Below is a small trained network, with its code and all its weights. Each question gives an input and a class and asks what happens when units are switched off, that is, made to give their printed mean instead of their output.

import numpy as np


def w(rows, s, z=0):
    codes = np.array(rows[::2]) - 128.0
    scale = np.full(codes.shape[1], s)
    scale[-1] = z or s
    return codes * scale


def f(y):
    return np.maximum(y, 0)


def log_softmax(a):
    a = a - a.max(-1, keepdims=True)
    return a - np.log(np.exp(a).sum(-1, keepdims=True))


def net(x, mask):
    res = np.array(x, float).reshape(1, 8) / 4 @ E
    y = f(res @ A[0][:, :-1].T + A[0][:, -1])
    res = res + np.where(mask, y, B[0][:, -1]) @ B[0][:, :-1]
    return log_softmax(res[-1] @ U[:, :-1].T + U[:, -1])


A, B = {}, {}
E = w([
[64,213,84,113,149,90,224],'x0',
[70,169,98,49,170,149,24],'x1',
[149,93,172,252,196,198,139],'x2',
[73,186,29,112,171,83,166],'x3',
[221,145,145,81,228,182,151],'x4',
[197,105,112,194,103,3,127],'x5',
[190,124,134,76,130,160,211],'x6',
[134,6,26,159,83,185,142],'x7',
],0.0054)
A[0] = w([
[145,70,164,228,87,136,144,52],'n0',
[168,59,66,177,124,102,69,69],'n1',
[138,156,147,140,133,104,124,65],'n2',
[132,176,179,161,147,68,140,59],'n3',
[132,100,137,173,109,128,128,36],'n4',
[172,104,173,153,169,222,124,79],'n5',
[138,181,176,151,161,58,113,39],'n6',
[157,122,119,131,122,114,214,9],'n7',
[111,129,129,144,106,126,134,77],'n8',
[82,148,119,106,134,149,117,108],'n9',
[126,140,172,20,50,117,102,23],'n10',
[57,158,107,126,146,145,135,9],'n11',
[144,53,161,238,78,149,129,24],'n12',
[193,107,188,130,187,242,114,5],'n13',
[141,96,83,107,128,104,68,29],'n14',
[9,186,95,149,158,162,144,28],'n15',
[181,115,112,147,142,109,240,75],'n16',
[181,132,105,145,138,120,220,60],'n17',
[128,153,151,145,131,112,134,150],'n18',
[146,176,176,153,150,68,125,79],'n19',
],0.014,0.0025)
B[0] = w([
[136,62,181,172,115,87,193,231],'n0',
[135,79,44,175,127,96,64,216],'n1',
[116,167,131,146,122,117,127,153],'n2',
[112,204,111,151,164,96,147,191],'n3',
[131,98,154,145,121,107,148,167],'n4',
[192,155,158,172,156,175,71,233],'n5',
[95,214,136,175,128,83,130,196],'n6',
[135,130,85,112,132,174,181,184],'n7',
[129,97,142,116,165,129,145,143],'n8',
[85,97,152,106,127,133,130,178],'n9',
[183,124,161,4,108,87,163,208],'n10',
[69,104,146,128,124,164,114,178],'n11',
[149,57,186,190,110,71,183,248],'n12',
[194,148,184,145,153,198,34,254],'n13',
[137,127,62,112,139,92,85,170],'n14',
[15,100,155,124,131,191,122,221],'n15',
[163,129,63,122,117,194,192,220],'n16',
[162,140,70,125,107,184,173,203],'n17',
[115,165,116,141,120,134,130,160],'n18',
[106,210,132,161,137,99,142,193],'n19',
],0.029,0.0091)
U = w([
[7,106,142,92,129,187,103,45],'0',
[115,89,10,139,110,78,44,2],'1',
[68,255,115,155,152,82,150,189],'2',
[187,151,177,170,180,195,56,156],'3',
[151,147,34,132,105,209,202,183],'4',
[136,73,160,210,86,80,177,150],'5',
[135,141,145,16,79,88,124,143],'6',
],0.0059,0.00099)

Each question gives the input, the list of numbers given to net, and the class t.
The units are the neurons (one row each of A and B). Each row of codes is followed by its name. A weight is (code - 128) times the scale printed after its matrix; where a second scale follows, it is the last column's (A, B and U).
mask holds one flag per neuron, in row order. A switched-off neuron (its flag False) gives its mean, the last column of its row in B, instead of its output. The means were averaged over made-up inputs and are rounded, as every weight is.
A unit's drop is (log p(t) with every unit on - log p(t) with that unit switched off) / (log p(t) with every unit on - log p(t) with every unit switched off).
The circuit of an input: a set's keep is (log p(t) with only the set's units on - log p(t) with every unit switched off) / (log p(t) with every unit on - log p(t) with every unit switched off). Starting from the 12 units with the biggest drops (on a tie, the unit counted first), units are removed one at a time, each time the one whose removal leaves the highest keep (on an exact tie, the one counted first), for as long as the keep stays at least 0.8.
circuit, biggest first: the units of the circuit, biggest drop first
k most important neurons: the k neurons with the biggest drops, biggest first
drop of u: that unit's drop, to one decimal
input [-4,2,-6,-8,-2,4,1,1], class 6: circuit, biggest first => [n10]
input [5,2,-3,-3,3,3,-1,3], class 4: circuit, biggest first => [n13 n12]
input [-5,0,-1,2,3,7,-6,-2], class 2: 2 most important neurons => [n6 n19]
input [-2,-7,2,5,8,1,4,-8], class 4: 2 most important neurons => [n16 n17]
input [5,8,-8,5,8,8,8,-2], class 4: 4 most important neurons => [n17 n16 n7 n10]
input [0,0,1,2,1,6,8,-4], class 4: 3 most important neurons => [n16 n17 n7]
input [7,0,7,-3,5,-4,-4,-8], class 2: 4 most important neurons => [n6 n3 n19 n18]
input [-4,5,-5,5,-3,8,-8,-2], class 1: drop of n1 => 1.3
input [-3,0,8,-4,-8,-8,-2,2], class 5: drop of n12 => 4.7
input [0,7,-6,-2,-2,-6,8,5], class 6: drop of n10 => 0.5
input [2,2,3,7,-4,-8,7,-1], class 0: drop of n8 => 0.0
